Below are the code and all the weights of a small trained network. Each question names an input and a class and asks about switching units off, where a switched-off unit gives its printed mean instead of its output.

import numpy as np


def w(rows, s, z=0):
    codes = np.array(rows[::2]) - 128.0
    scale = np.full(codes.shape[1], s)
    scale[-1] = z or s
    return codes * scale


def f(y):
    return y / 2 * (1 + np.tanh(0.7978845608 * (y + 0.044715 * y**3)))


def log_softmax(a):
    a = a - a.max(-1, keepdims=True)
    return a - np.log(np.exp(a).sum(-1, keepdims=True))


def net(x, mask):
    res = np.array(x, float).reshape(1, 3) / 4 @ E
    y = f(res @ A[0][:, :-1].T + A[0][:, -1])
    res = res + np.where(mask, y, B[0][:, -1]) @ B[0][:, :-1]
    return log_softmax(res[-1] @ U[:, :-1].T + U[:, -1])


A, B = {}, {}
E = w([
[53,202,72,181,58,125,239,153,245],'x0',
[178,81,28,50,87,114,108,91,185],'x1',
[180,139,176,94,105,254,108,231,87],'x2',
],0.0079)
A[0] = w([
[86,170,91,146,97,116,183,125,173,151],'neuron 0',
[172,94,144,94,134,157,89,160,80,71],'neuron 1',
[178,106,150,100,127,156,98,155,92,109],'neuron 2',
[4,197,128,211,116,122,181,137,145,177],'neuron 3',
[114,111,141,149,159,91,106,81,111,151],'neuron 4',
[8,174,133,185,122,133,165,143,156,134],'neuron 5',
[139,81,105,101,140,103,109,77,137,145],'neuron 6',
[154,111,102,90,101,129,127,137,144,170],'neuron 7',
[99,117,140,161,157,91,117,98,122,180],'neuron 8',
[169,105,155,89,153,157,86,135,87,81],'neuron 9',
[133,142,230,156,200,162,106,160,46,175],'neuron 10',
[152,145,145,123,103,167,129,164,115,244],'neuron 11',
[137,63,93,105,152,80,102,65,127,251],'neuron 12',
[105,138,135,125,126,122,134,128,135,65],'neuron 13',
[83,147,104,138,99,123,172,128,165,141],'neuron 14',
[160,120,88,82,89,146,133,141,155,123],'neuron 15',
[139,123,132,112,123,136,134,130,132,123],'neuron 16',
[125,138,137,128,122,144,135,147,137,141],'neuron 17',
],0.012,0.0028)
B[0] = w([
[146,183,117,171,77,149,139,90,135,216],'neuron 0',
[155,128,138,162,131,165,117,73,169,200],'neuron 1',
[158,119,141,144,138,164,89,83,159,192],'neuron 2',
[14,128,187,154,121,29,174,157,119,247],'neuron 3',
[77,94,172,103,166,71,123,152,114,170],'neuron 4',
[52,125,172,139,124,57,172,159,112,221],'neuron 5',
[111,79,163,104,186,121,92,139,130,181],'neuron 6',
[133,98,118,104,158,129,74,125,130,164],'neuron 7',
[63,111,164,122,135,62,143,152,122,168],'neuron 8',
[168,143,134,157,122,182,109,88,156,201],'neuron 9',
[133,130,41,98,101,104,94,220,2,248],'neuron 10',
[155,123,102,115,133,130,73,119,115,181],'neuron 11',
[97,22,174,73,230,99,75,132,129,216],'neuron 12',
[119,142,146,128,132,132,172,142,132,128],'neuron 13',
[133,153,117,162,94,137,129,102,124,194],'neuron 14',
[156,102,110,95,150,119,56,136,111,174],'neuron 15',
[128,130,126,119,131,142,101,127,128,131],'neuron 16',
[134,124,112,126,127,105,115,120,118,139],'neuron 17',
],0.0093,0.013)
U = w([
[168,189,68,135,53,181,113,133,94,117],'0',
[65,186,172,195,79,87,235,112,146,127],'1',
[88,90,130,86,158,67,112,171,83,184],'2',
[151,110,151,127,155,174,107,41,218,135],'3',
[147,151,173,128,191,173,255,123,145,3],'4',
],0.0096,0.0039)

Each question gives the input, the list of numbers given to net, and the class t.
The units are the neurons (one row each of A and B). Each row of codes is followed by its name. A weight is (code - 128) times the scale printed after its matrix; where a second scale follows, it is the last column's (A, B and U).
mask holds one flag per neuron, in row order. A switched-off neuron (its flag False) gives its mean, the last column of its row in B, instead of its output. The means were averaged over made-up inputs and are rounded, as every weight is.
A unit's drop is (log p(t) with every unit on - log p(t) with that unit switched off) / (log p(t) with every unit on - log p(t) with every unit switched off).
The circuit of an input: a set's keep is (log p(t) with only the set's units on - log p(t) with every unit switched off) / (log p(t) with every unit on - log p(t) with every unit switched off). Starting from the 12 units with the biggest drops (on a tie, the unit counted first), units are removed one at a time, each time the one whose removal leaves the highest keep (on an exact tie, the one counted first), for as long as the keep stays at least 0.8.
units of the circuit, in order: the units of the circuit, biggest drop first
unit that matters most: the unit with the biggest drop
top k neurons: the k neurons with the biggest drops, biggest first
drop of u: that unit's drop, to one decimal
input [-2,-4,1], class 0: units of the circuit, in order => neuron 12; neuron 3
input [7,3,7], class 0: top 3 neurons => neuron 15; neuron 11; neuron 8
input [1,-2,0], class 1: unit that matters most => neuron 12
input [3,7,-3], class 3: top 2 neurons => neuron 10; neuron 3
input [7,3,8], class 0: top 2 neurons => neuron 15; neuron 11
input [0,-8,-4], class 1: top 2 neurons => neuron 12; neuron 3
input [-5,4,6], class 3: top 2 neurons => neuron 1; neuron 2
input [4,7,-3], class 3: top 3 neurons => neuron 10; neuron 0; neuron 3
input [-1,2,6], class 0: drop of neuron 12 => 0.2
input [-5,-7,3], class 0: drop of neuron 10 => 0.1
input [7,4,5], class 1: drop of neuron 11 => 0.0
input [-8,-3,7], class 0: drop of neuron 10 => 0.6
